What each symbol does to the objects:
Los: φ>Tun, α>Zeg
Kad: φ>Vir, α>Kop
Goz: φ>Nem, α>Rem
Tal: φ>Kop, α>Fid
Dut: φ>Los, α>Kel
Kos: φ>Muk, α>Bil
Pib: φ>Tal, α>Gur
Dib: φ>Kiv, α>Rom
Nem: φ>Rom, α>Lol
Ris: φ>Tik, α>Ves
Kel: φ>Zeg, α>Kal
Fot: φ>Sen, α>Vel
Ves: φ>Fum, α>Vol
Nar: φ>Zor, α>Mas
Dov: φ>Suf, α>Tal
Ven: φ>Pur, α>Tun
Tam: φ>Kop, α>Gok
Vol: φ>Fum, α>Nar
Kog: φ>Meb, α>Sos
Meb: φ>Dak, α>Bek
Zep: φ>Kos, α>Nis
Ruk: φ>Zan, α>Fiz
Suf: φ>Med, α>Lef
Sen: φ>Nem, α>Vir
Lol: φ>Pib, α>Muk
Rom: φ>Lop, α>Goz
Med: φ>Luk, α>Por
Rem: φ>Kal, α>Med
Lef: φ>Por, α>Fot
Zan: φ>Vop, α>Mis
Kop: φ>Dov, α>Pib
Sog: φ>Goz, α>Sen
Gik: φ>Rom, α>Sog
Zor: φ>Kas, α>Fev
Pur: φ>Ruk, α>Vop
Sos: φ>Gik, α>Pas
Mek: φ>Tun, α>Los
Gok: φ>Ris, α>Fud
Zus: φ>Nar, α>Kas
Nis: φ>Bil, α>Los
Fus: φ>Sog, α>Zor
Tun: φ>Kel, α>Rem
Pek: φ>Pur, α>Zan
Tev: φ>Vaz, α>Kog
Kag: φ>Rab, α>Fum
Tiz: φ>Kiv, α>Nur
Rab: φ>Mas, α>Zus
Bot: φ>Lol, α>Fot
Zeg: φ>Fot, α>Suf
Muk: φ>Nis, α>Kad
Fiz: φ>Mis, α>Kiv
Sim: φ>Dut, α>Tun
Nur: φ>Rov, α>Fus
Kiv: φ>Tiz, α>Lop
Zov: φ>Tiz, α>Ros
Fev: φ>Tal, α>Dak
Lor: φ>Ris, α>Mas
Mis: φ>Dib, α>Gik
Pas: φ>Kog, α>Ven
Gur: φ>Gur, α>Ris
Por: φ>Luk, α>Lef
Fud: φ>Gur, α>Lor
Vel: φ>Gur, α>Zep
Mas: φ>Ves, α>Rab
Vob: φ>Fev, α>Fal
Kas: φ>Bek, α>Sav
Sav: φ>Fal, α>Tev
Fal: φ>Dak, α>Vaz
Vir: φ>Tam, α>Suf
Rig: φ>Lef, α>Luk
Lop: φ>Bek, α>Por
Luk: φ>Zep, α>Nem
Vaz: φ>Rov, α>Kag
Ros: φ>Fus, α>Pur
Vop: φ>Suf, α>Dib
Gek: φ>Sos, α>Tiz
Rov: φ>Kog, α>Vop
Tik: φ>Gok, α>Kog
Dak: φ>Tev, α>Rov
Fum: φ>Zus, α>Zor
Fid: φ>Lor, α>Tik
Kal: φ>Suf, α>Rig
Bek: φ>Tiz, α>Zov
Bil: φ>Kad, α>Tam

The rows follow the links: the fewer symbols apart two objects are, the more alike their rows tend to be.

Each row is also shifted at random along 4 hidden directions that mean nothing.

Some objects, each with a row of numbers:
Bot: -7;-4;-15;-11;9;-23;1;-39;-10;1;-20;6;2;-21;-20;9;-13;2;-32;0;-11;7;-9;9;-23;-21;-2;-1;9;-18;-29;6;3;19;1;6;4;6;10;16;10;-1;-13;-29;1;10;5;15;-3;22;5;-1;-7;1;8;-13;5;-23;39;14;28;-25
Tal: -5;-11;-3;-2;3;15;30;-19;20;-6;22;10;5;4;6;12;19;36;-36;-10;5;-6;15;7;-18;-18;-9;-16;9;24;4;9;-21;7;18;13;29;-19;9;-26;6;21;-2;-23;-10;3;6;-18;27;0;10;1;4;18;14;-15;-9;-16;0;-22;9;-11
Gok: -1;9;-1;4;5;12;5;-7;18;1;11;9;7;7;2;-10;-28;12;-11;-4;-8;-19;-3;-12;-4;-11;0;4;-16;3;-14;-10;9;10;15;-3;3;-1;8;26;6;29;18;-35;-17;2;24;-24;11;-4;2;48;21;-13;-6;-4;11;-10;5;-14;-3;-5
Kiv: -16;-4;-2;0;0;-4;-1;35;-8;-8;-9;-12;17;1;-1;-6;10;-8;3;-11;13;21;-6;-1;3;1;-25;-4;5;-2;12;-15;-14;7;6;14;-20;-2;-13;2;6;-1;4;-7;-4;-8;-28;-13;26;14;2;0;23;15;15;-19;-11;9;3;9;-29;6
Luk: 17;-9;-27;-6;-3;-21;-9;-30;-8;-14;-15;8;-4;-9;3;23;10;22;11;-2;24;22;-6;8;-4;16;10;-18;-1;-2;22;-1;-25;-6;-12;27;-8;1;12;-22;-11;-13;-17;-1;-12;-8;6;3;3;6;-12;-17;-7;-4;-1;-14;0;-13;12;-2;19;9
Gik: -11;24;-6;-19;10;-9;11;-11;-4;-3;-6;-10;50;0;1;23;11;9;-12;-2;9;8;-7;15;24;2;-24;-17;-2;-14;9;25;-30;-12;-1;12;-17;-2;-28;-2;-2;-28;8;17;13;-9;0;-9;14;26;-10;-34;13;-5;24;-18;-3;-12;21;-13;-1;31
Mek: 17;8;22;-28;16;-4;0;3;-13;24;-26;17;-10;-18;-31;-23;12;3;-15;-11;-2;-6;15;5;-19;-37;14;-14;23;-19;-27;4;-12;16;-5;-1;-3;-22;-8;-20;-2;-5;8;14;56;17;-44;37;-23;8;-29;3;1;43;43;20;-11;14;0;-9;14;-26
Kel: 25;5;7;-10;0;1;-3;1;3;17;-3;26;-9;-7;-12;-11;7;33;14;-2;9;0;13;7;0;-8;31;-32;-5;15;14;-16;-14;-4;-5;1;-4;-11;10;-4;-11;-14;0;19;26;14;-11;21;-18;-12;-31;-4;4;-2;17;17;-13;5;-10;-15;9;6
Zov: -13;-14;3;1;3;2;-9;49;-23;-7;-17;-24;0;1;-3;-14;13;-31;6;-13;21;10;-5;-15;-10;1;-15;6;20;-18;-3;0;-11;22;1;4;-17;-6;-15;-7;4;15;4;-7;8;-5;-35;-1;24;10;11;14;15;38;12;-2;-5;17;-3;13;-21;-13
Rab: 4;-31;22;-1;-23;-10;9;-20;3;7;13;7;-3;13;-1;-13;-26;11;-16;4;-31;-22;13;8;16;-28;9;4;-1;11;-5;11;-2;-3;2;2;15;15;-27;-3;-4;-12;-2;-8;12;-18;-21;19;-22;-8;-19;15;-16;15;0;8;-3;2;-3;7;-2;0
Rig: 29;-10;-22;-3;-5;-13;-6;-26;0;-13;-4;17;-12;-7;-1;15;12;39;12;-4;18;16;-8;14;-3;15;20;-27;2;15;27;-7;-22;-13;-8;31;-3;1;11;-32;-13;-15;-15;5;-6;-6;1;1;-1;0;-18;-16;-6;0;5;-13;-6;-4;-1;-3;12;15
Vaz: 9;-8;28;-2;-2;11;12;-10;3;0;22;-4;-5;-11;-3;12;22;22;-17;17;-23;-22;11;34;-5;-11;-11;-2;18;-6;-28;20;-4;2;3;-26;30;0;-23;-20;1;-25;-10;26;13;4;-8;19;-3;-4;10;-15;-4;30;23;-14;0;2;7;-4;-1;7
Vob: 12;-12;15;20;-6;18;5;-3;13;-8;31;-3;-23;-7;6;14;22;17;2;21;-16;-16;1;24;-8;10;0;3;8;11;-12;3;15;-4;4;-31;31;8;2;-7;-1;-14;-17;17;-12;8;15;8;0;-15;24;-12;-5;5;-8;-9;4;2;-3;4;-4;8
Fot: 13;0;-27;3;-7;-18;-4;-38;7;-2;-1;23;3;-10;2;13;-15;41;24;8;13;20;6;7;0;15;17;-23;-24;12;26;-33;-14;-5;-3;9;-6;9;26;25;-11;-13;-13;-10;-23;7;22;3;-5;-7;-20;-2;6;-40;-12;-16;1;-27;24;-13;21;13
Zor: 1;-41;26;10;-27;-4;-3;7;-4;-1;11;-12;-22;5;-3;-14;-18;-13;-13;9;-29;-23;3;5;1;-20;3;18;17;0;-17;11;16;9;-2;-12;19;18;-23;-4;3;-11;-14;-7;9;-9;-26;25;-16;-4;4;14;-20;31;-6;9;1;13;-2;30;-11;-13
Vop: -9;28;-8;9;11;-3;-6;5;13;-6;-4;13;-3;-5;-5;-2;13;-9;0;2;-19;20;-13;15;3;6;-22;21;-7;14;-2;-16;31;-28;2;5;6;8;5;2;13;1;-10;14;-15;-10;0;-24;0;-1;11;-26;-12;-15;-10;-6;-7;21;-13;18;-24;4
Fus: -18;-25;5;29;-19;-3;-19;40;1;-6;6;-20;-3;4;1;-18;-24;-15;21;18;-14;2;-20;-3;11;16;-9;3;-16;6;5;-36;28;4;4;-20;-9;37;-7;57;8;-16;-8;-5;-20;3;-8;2;5;-2;15;13;15;-16;-21;-4;-4;14;10;37;-38;10
Kos: -28;-9;-16;-6;2;-7;11;-4;-19;3;-17;-17;5;-2;3;13;5;-40;-9;-7;19;15;16;-29;-12;5;-5;10;12;-14;7;21;-7;15;-8;-1;-3;-16;15;5;5;18;-4;-13;-1;13;5;12;8;10;13;-16;-16;-8;-5;12;3;-25;12;-6;31;-32
Ven: 10;40;19;-22;26;1;-7;15;-4;21;-20;13;5;-9;-16;-17;13;-13;7;-5;-3;5;6;5;-2;-11;-2;4;10;-16;-22;-1;3;-5;-5;-9;-14;-15;-8;-7;0;-4;16;31;35;6;-22;10;-20;0;-16;-11;6;12;25;11;-4;26;-12;-10;-7;2
Rom: -8;-2;-26;16;-6;-10;-9;-10;8;-24;5;-25;33;11;16;34;-2;3;4;11;14;8;-45;3;39;42;3;-25;-20;15;43;24;5;-29;-6;18;-19;22;1;14;-4;-27;-6;8;-18;-3;44;-17;14;27;11;-46;1;-54;-20;-3;-4;-10;6;17;-9;45
Sog: -9;7;-19;4;0;-14;-16;-11;-7;-10;-9;-20;24;3;4;19;-12;-15;8;11;3;6;-30;0;23;27;-6;-1;-10;-20;7;15;7;-13;-11;4;-21;20;-7;22;-2;-20;-1;6;-5;-5;24;-3;2;23;9;-19;1;-33;-12;-4;9;-10;19;14;1;22
Rem: 29;9;-12;8;-5;-10;-25;-11;7;3;-5;20;-18;-7;-6;-5;-7;20;41;10;10;14;-11;1;5;25;35;-19;-21;10;20;-32;8;-16;-15;0;-15;14;22;18;-14;-17;-8;16;-3;8;13;12;-24;-12;-22;0;-1;-34;-17;10;2;8;-5;5;5;19
Tik: 5;17;2;-9;13;16;3;-3;7;1;5;-1;9;6;3;-4;-15;1;-13;-12;0;-24;-1;-11;-7;-9;-8;15;-3;-19;-23;11;-2;12;11;-3;-1;-12;-6;-2;2;29;28;-22;-3;-4;17;-23;9;-1;7;41;17;9;0;-2;16;-4;-1;-19;2;-5
Bil: -25;-7;-7;-6;-3;-2;31;-8;-2;15;3;3;18;-2;4;9;0;8;-10;-2;7;11;34;-13;-4;-16;-3;-12;0;14;16;-15;-17;13;7;-5;10;-14;19;25;5;7;-4;-20;0;19;4;9;13;0;-1;-11;0;-16;8;-3;-11;-36;20;-17;24;-17
Sav: 10;-1;30;-7;-3;10;9;3;-7;4;16;-2;-8;-14;1;9;27;14;5;13;-8;-12;31;27;-13;-11;-14;6;19;-19;-27;3;-15;13;3;-35;20;-7;-22;-18;-6;-23;-7;27;8;1;-25;18;0;-16;2;-3;8;39;20;-22;6;0;9;-14;0;1
Zus: 1;-18;18;-16;-31;-3;21;0;-16;6;12;1;16;18;28;8;-7;5;25;-8;11;1;50;-7;27;-5;1;12;3;1;31;7;-48;-5;-10;6;-2;-5;-30;-32;-18;-13;7;14;10;-32;-31;7;-12;-26;-36;6;-12;19;2;-4;2;-6;-17;-29;6;10
Tun: 21;14;22;-20;14;-5;-9;6;-6;27;-20;29;-12;-18;-28;-30;0;14;5;-5;-7;-2;16;5;-16;-30;18;-14;7;-11;-25;-23;-3;13;-3;-11;-4;-11;2;4;-3;-8;5;16;41;18;-36;31;-29;-6;-32;13;7;22;29;13;-7;14;2;-7;7;-15
Kog: 6;32;30;-19;23;5;-5;13;-10;18;-4;3;7;-23;-15;-14;-2;5;9;8;-17;-15;20;19;-19;-26;-29;22;6;-52;-71;-25;0;32;10;-45;-2;-4;-23;31;4;-3;15;6;12;11;-23;7;-1;-11;-4;39;36;33;30;-27;20;2;32;-16;-5;-7
Vel: -6;10;-21;-14;8;-10;7;-28;-6;6;-10;13;8;-5;4;4;-19;5;7;-11;14;11;22;-13;-13;-8;-6;6;-11;-16;-2;-20;-21;18;3;8;-10;-12;17;20;1;22;7;-32;-18;1;11;-10;7;-7;-12;32;9;-12;-2;-16;11;-32;24;-27;27;-13
Goz: 3;7;-12;-4;5;-26;-20;-27;-6;2;-20;3;8;-17;-18;-3;-21;2;-2;14;-17;5;-25;16;0;-4;-2;-3;-9;-26;-27;-6;12;4;-4;-1;-14;26;-6;36;3;-25;-6;-9;-1;5;1;14;-11;20;-6;-1;7;-16;2;-13;7;-6;38;23;2;4
Fal: 9;-3;28;1;-12;15;29;-8;16;7;40;15;12;-9;13;15;23;61;15;18;-7;-9;43;40;2;-7;-11;-19;1;15;0;-23;-26;-1;12;-33;28;-5;-13;0;-9;-35;-10;28;-1;5;-9;8;8;-26;-8;-15;18;9;23;-35;-5;-13;10;-31;0;26

Start, symbols taken left to right, then the object you end at.
Answer with the object's name.
2;-33;17;15;-33;10;-2;27;-7;-8;27;-18;-9;15;27;5;-2;-3;37;11;8;-4;20;-6;16;20;4;8;-3;10;27;-5;-13;-2;-8;-17;2;9;-15;-3;-12;-14;-7;18;-13;-12;-9;10;1;-23;1;7;0;6;-18;0;4;3;-15;3;-10;15
α α α φ -> Meb
-3;-2;-22;-1;3;-22;-8;-33;-4;-12;-11;-7;17;-8;-4;24;-8;3;-15;5;-2;6;-30;9;6;8;0;-13;-5;-10;1;19;1;-4;-5;12;-10;14;2;11;1;-20;-13;-9;-4;2;20;5;3;28;3;-23;-5;-20;1;-9;3;-17;32;17;13;10
φ φ φ φ -> Tiz
-18;-10;-7;-8;7;-6;10;-5;-14;13;-21;-11;-3;-7;-11;2;5;-27;-20;-5;7;5;11;-21;-14;-12;12;-6;12;-8;1;13;-1;18;-7;-4;2;-11;19;10;5;9;-6;-9;23;23;-4;24;-4;15;2;-15;-15;-2;7;21;-7;-20;16;0;29;-35
φ α φ α -> Pib
-18;-17;-25;7;-3;-8;3;-18;-7;-2;-10;-13;-5;1;-1;16;-8;-16;-14;1;11;7;-7;-22;-4;9;15;-8;-3;4;16;11;9;4;-5;4;0;5;30;20;5;8;-10;-19;-7;19;28;13;3;14;14;-17;-19;-29;-17;17;-1;-27;17;8;28;-17
φ α φ -> Kad
3;23;27;-7;1;15;16;15;4;5;24;5;20;-11;12;13;26;30;30;13;3;4;40;30;0;1;-28;1;2;-10;-10;-26;-27;2;5;-34;9;-11;-19;3;-7;-21;3;33;-5;-3;-17;-4;12;-27;-3;-6;28;11;22;-38;2;0;7;-34;-11;26
φ α -> Sos
7;-21;15;20;-8;21;6;-3;13;-14;32;-9;-27;1;9;10;22;10;-12;16;-12;-20;-2;17;-14;8;-2;1;14;13;-9;13;15;2;7;-23;36;4;0;-19;0;-2;-17;8;-12;7;14;3;6;-11;27;-9;-8;12;-9;-4;-1;3;-8;6;-4;2
α α α α -> Dib
-12;-27;1;18;-3;4;-15;43;-3;-15;-3;-34;-2;3;-4;-8;6;-20;-14;-2;10;-5;-39;-10;0;6;-6;-12;8;0;2;10;12;10;6;6;-13;11;-5;8;8;2;-2;-11;2;7;-7;0;23;25;24;3;14;13;3;6;-9;18;-1;32;-31;2
φ α φ -> Bek
31;3;-7;-1;-5;-5;1;-17;13;4;7;36;-7;-7;-3;3;11;60;29;-1;15;15;16;16;5;6;27;-42;-13;30;37;-39;-25;-14;-6;14;-4;-4;16;-9;-20;-20;-9;18;4;5;-6;9;-10;-18;-36;-13;8;-13;10;-7;-13;-4;-6;-20;10;25
φ α α α -> Vel
4;-25;26;6;-15;-7;-11;-11;-6;6;9;5;-26;-2;-7;-19;-30;-8;-7;15;-46;-28;4;11;-1;-23;4;28;5;-9;-32;1;28;3;-1;-25;21;24;-22;10;2;-11;-11;-3;5;-11;-15;27;-33;-13;-6;25;-23;18;-10;10;9;11;3;26;-4;-12
φ φ -> Mas
3;8;1;0;8;14;9;-11;16;-1;11;7;1;8;0;-10;-16;16;-20;-6;-11;-21;0;-4;-10;-18;-6;3;-6;4;-22;-1;2;13;17;1;11;-9;2;4;5;26;16;-32;-14;1;17;-23;11;-4;3;42;15;6;-1;-8;12;-4;0;-14;1;-8
φ φ φ -> Tik
-19;-2;-11;3;3;2;16;-10;9;7;5;6;-1;0;-1;-5;-16;-1;-17;-1;-2;3;12;-14;-19;-12;-6;9;-4;8;-10;-20;9;21;13;-6;12;-9;22;33;12;31;0;-36;-21;14;17;-10;12;-2;12;19;5;-15;-11;-4;2;-25;15;-3;12;-26
α α -> Fud
-21;21;-10;-7;11;-6;9;13;-4;-7;-13;-5;24;3;-1;6;26;-18;-18;-15;3;24;-10;4;9;-1;-31;13;14;5;8;20;-6;-19;3;30;-8;-12;-16;-31;12;2;4;8;5;-21;-20;-26;17;19;6;-40;-6;12;13;-9;-16;15;-14;4;-25;4
α φ α α -> Fus
-9;6;5;18;-2;5;-23;46;-2;-1;-2;-21;4;-1;3;-19;-21;-17;33;11;4;-2;-17;-11;6;19;-6;4;-20;-17;-9;-38;21;12;8;-28;-23;22;1;63;3;1;9;-6;-18;15;6;-2;11;-3;13;31;37;-17;-17;-6;8;6;16;19;-27;13
φ φ φ -> Rom
